Here is a tiny trained network, its code and every weight. The questions are about switching its units off for an input and a class, where a switched-off unit gives its printed mean instead of its output.

import numpy as np


def w(rows, s, z=0):
    codes = np.array(rows[::2]) - 128.0
    scale = np.full(codes.shape[1], s)
    scale[-1] = z or s
    return codes * scale


def f(y):
    return y / 2 * (1 + np.tanh(0.7978845608 * (y + 0.044715 * y**3)))


def log_softmax(a):
    a = a - a.max(-1, keepdims=True)
    return a - np.log(np.exp(a).sum(-1, keepdims=True))


def net(x, mask):
    res = np.array(x, float).reshape(1, 7) / 4 @ E
    y = f(res @ A[0][:, :-1].T + A[0][:, -1])
    res = res + np.where(mask, y, B[0][:, -1]) @ B[0][:, :-1]
    return log_softmax(res[-1] @ U[:, :-1].T + U[:, -1])


A, B = {}, {}
E = w([
[130,130,129],'x0',
[128,128,125],'x1',
[129,128,130],'x2',
[53,243,180],'x3',
[130,125,128],'x4',
[126,127,128],'x5',
[46,136,1],'x6',
],0.0061)
A[0] = w([
[105,137,178,254],'neuron 1',
[211,2,55,110],'neuron 2',
[185,123,227,123],'neuron 3',
[65,224,164,101],'neuron 4',
[97,222,150,123],'neuron 5',
[204,131,226,110],'neuron 6',
[54,130,4,113],'neuron 7',
[206,130,228,105],'neuron 8',
[219,29,65,116],'neuron 9',
[214,22,65,114],'neuron 10',
[46,126,10,117],'neuron 11',
[96,213,150,118],'neuron 12',
],0.006,0.007)
B[0] = w([
[129,41,78,254],'neuron 1',
[83,188,220,181],'neuron 2',
[178,186,63,162],'neuron 3',
[84,148,207,150],'neuron 4',
[75,111,187,150],'neuron 5',
[197,212,75,159],'neuron 6',
[215,254,109,162],'neuron 7',
[205,225,80,158],'neuron 8',
[58,178,221,173],'neuron 9',
[60,185,226,173],'neuron 10',
[212,227,106,163],'neuron 11',
[76,119,186,145],'neuron 12',
],0.0067,0.0059)
U = w([
[222,232,63,2],'0',
[29,143,254,4],'1',
[124,65,90,249],'2',
[127,66,87,205],'3',
[124,73,98,156],'4',
],0.0088,0.0034)

Each question gives the input, the list of numbers given to net, and the class t.
The units are the neurons (one row each of A and B). Each row of codes is followed by its name. A weight is (code - 128) times the scale printed after its matrix; where a second scale follows, it is the last column's (A, B and U).
mask holds one flag per neuron, in row order. A switched-off neuron (its flag False) gives its mean, the last column of its row in B, instead of its output. The means were averaged over made-up inputs and are rounded, as every weight is.
A unit's drop is (log p(t) with every unit on - log p(t) with that unit switched off) / (log p(t) with every unit on - log p(t) with every unit switched off).
The circuit of an input: a set's keep is (log p(t) with only the set's units on - log p(t) with every unit switched off) / (log p(t) with every unit on - log p(t) with every unit switched off). Starting from all 12 units, units are removed one at a time, each time the one whose removal leaves the highest keep (on an exact tie, the one counted first), for as long as the keep stays at least 0.8.
units of the circuit, in order: the units of the circuit, biggest drop first
top k neurons: the k neurons with the biggest drops, biggest first
drop of u: that unit's drop, to one decimal
input [1,-5,1,-1,-6,-4,-8], class 0: top 2 neurons	[neuron 8; neuron 6]
input [5,-5,7,-5,5,-3,-6], class 0: units of the circuit, in order	[neuron 8; neuron 6]
input [8,1,5,5,8,6,8], class 0: units of the circuit, in order	[neuron 7]
input [-2,8,-5,-3,-1,-2,6], class 0: units of the circuit, in order	[neuron 7; neuron 11]
input [-2,8,-4,3,-7,-3,-8], class 0: top 3 neurons	[neuron 8; neuron 6; neuron 3]
input [-2,7,3,3,-3,-7,-8], class 0: units of the circuit, in order	[neuron 8; neuron 6]
input [-3,6,-1,-7,7,0,6], class 1: drop of neuron 8	0.1
input [-2,4,5,-7,4,-3,1], class 1: drop of neuron 6	0.0
input [0,2,-6,3,-3,5,7], class 0: drop of neuron 7	0.7
input [-2,8,2,-4,5,8,8], class 0: top 2 neurons	[neuron 7; neuron 11]
input [3,-7,0,8,0,1,-8], class 0: top 2 neurons	[neuron 8; neuron 6]
input [8,7,-2,5,-1,0,-8], class 0: top 3 neurons	[neuron 8; neuron 6; neuron 3]
input [-8,0,3,2,-8,-4,-8], class 0: top 3 neurons	[neuron 8; neuron 6; neuron 3]
